Below is a small trained network, with its code and all its weights. Each question gives an input and a class and asks what happens when units are switched off, that is, made to give their printed mean instead of their output.

import numpy as np


def w(rows, s, z=0):
    codes = np.array(rows[::2]) - 128.0
    scale = np.full(codes.shape[1], s)
    scale[-1] = z or s
    return codes * scale


def norm(h):
    return h / np.sqrt((h * h).mean(-1, keepdims=True) + 1e-5)


def f(y):
    return y / 2 * (1 + np.tanh(0.7978845608 * (y + 0.044715 * y**3)))


def log_softmax(a):
    a = a - a.max(-1, keepdims=True)
    return a - np.log(np.exp(a).sum(-1, keepdims=True))


def net(x, mask):
    res = np.array(x, float).reshape(1, 2) / 4 @ E
    u = 0
    for l in range(4):
        y = f(norm(res) @ A[l][:, :-1].T + A[l][:, -1])
        res = res + np.where(mask[u : u + 6], y, B[l][:, -1]) @ B[l][:, :-1]
        u += 6
    return log_softmax(norm(res)[-1] @ U[:, :-1].T + U[:, -1])


A, B = {}, {}
E = w([
[253,124,97,34,81],'x0',
[130,70,207,208,232],'x1',
],0.0023)
A[0] = w([
[132,128,123,121,125,245],'L0N0',
[116,137,116,129,119,2],'L0N1',
[11,144,119,149,124,177],'L0N2',
[76,134,127,144,129,101],'L0N3',
[126,122,135,141,134,245],'L0N4',
[133,140,99,99,84,136],'L0N5',
],0.012,0.0009)
B[0] = w([
[99,130,119,124,159,139],'L0N0',
[169,131,113,111,94,126],'L0N1',
[77,197,43,118,194,255],'L0N2',
[140,186,69,106,116,172],'L0N3',
[108,156,139,144,142,144],'L0N4',
[3,157,130,135,148,195],'L0N5',
],0.005,0.0068)
A[1] = w([
[138,136,121,122,134,109],'L1N0',
[167,178,55,82,8,156],'L1N1',
[90,135,141,89,169,147],'L1N2',
[106,110,105,105,159,132],'L1N3',
[169,98,125,3,139,173],'L1N4',
[90,141,96,129,83,6],'L1N5',
],0.0043,0.0011)
B[1] = w([
[125,121,121,140,119,128],'L1N0',
[3,206,100,129,202,222],'L1N1',
[183,148,119,126,96,254],'L1N2',
[154,142,120,147,98,204],'L1N3',
[136,181,69,155,53,209],'L1N4',
[144,91,154,155,158,150],'L1N5',
],0.0034,0.0013)
A[2] = w([
[1,159,95,114,153,132],'L2N0',
[37,156,101,109,149,92],'L2N1',
[124,111,151,163,173,154],'L2N2',
[105,130,141,116,131,4],'L2N3',
[128,158,88,65,114,162],'L2N4',
[126,129,130,123,121,105],'L2N5',
],0.0078,0.0013)
B[2] = w([
[170,159,86,196,254,254],'L2N0',
[161,146,120,170,229,215],'L2N1',
[73,158,129,93,124,140],'L2N2',
[147,114,173,154,130,126],'L2N3',
[93,169,129,167,100,168],'L2N4',
[143,131,136,152,124,126],'L2N5',
],0.0052,0.0099)
A[3] = w([
[77,162,97,254,161,2],'L3N0',
[114,139,121,115,127,117],'L3N1',
[93,163,123,181,131,52],'L3N2',
[161,130,153,167,132,94],'L3N3',
[81,41,240,202,235,99],'L3N4',
[126,142,139,126,134,108],'L3N5',
],0.0037,0.00081)
B[3] = w([
[219,165,68,143,111,253],'L3N0',
[144,142,145,135,104,130],'L3N1',
[212,172,96,95,34,164],'L3N2',
[103,89,98,108,141,131],'L3N3',
[5,232,140,17,47,200],'L3N4',
[123,123,128,118,119,132],'L3N5',
],0.0028,0.0029)
U = w([
[213,16,165,116,111,128],'0',
[114,189,79,180,221,163],'1',
[58,108,212,63,106,138],'2',
[160,139,102,137,9,93],'3',
[101,59,132,156,84,2],'4',
],0.012,0.0073)

Each question gives the input, the list of numbers given to net, and the class t.
The units are the neurons (one row each of A and B). Each row of codes is followed by its name. A weight is (code - 128) times the scale printed after its matrix; where a second scale follows, it is the last column's (A, B and U).
mask holds one flag per neuron, layer by layer. A switched-off neuron (its flag False) gives its mean, the last column of its row in B, instead of its output. The means were averaged over made-up inputs and are rounded, as every weight is.
A unit's drop is (log p(t) with every unit on - log p(t) with that unit switched off) / (log p(t) with every unit on - log p(t) with every unit switched off).
The circuit of an input: a set's keep is (log p(t) with only the set's units on - log p(t) with every unit switched off) / (log p(t) with every unit on - log p(t) with every unit switched off). Starting from the 12 units with the biggest drops (on a tie, the unit counted first), units are removed one at a time, each time the one whose removal leaves the highest keep (on an exact tie, the one counted first), for as long as the keep stays at least 0.8.
units of the circuit, in order: the units of the circuit, biggest drop first
k most important neurons: the k neurons with the biggest drops, biggest first
drop when u is switched off: that unit's drop, to one decimal
input [6,2], class 3: units of the circuit, in order -> (L0N2 L2N0 L2N1)
input [5,7], class 2: units of the circuit, in order -> (L2N0 L0N2 L2N1)
input [6,7], class 0: units of the circuit, in order -> (L0N5 L2N0 L0N2 L2N1)
input [4,2], class 3: most important neuron -> (L0N2)
input [2,1], class 3: 3 most important neurons -> (L0N5 L0N2 L0N3)
input [7,8], class 0: 2 most important neurons -> (L0N5 L2N0)
input [7,4], class 0: 3 most important neurons -> (L0N2 L0N3 L2N0)
input [1,4], class 2: 2 most important neurons -> (L0N2 L2N0)
input [0,7], class 2: 3 most important neurons -> (L0N2 L2N0 L0N5)
input [3,8], class 2: drop when L1N5 is switched off -> 0.0
input [6,6], class 0: drop when L2N0 is switched off -> 0.4
input [4,4], class 0: drop when L0N2 is switched off -> 0.7
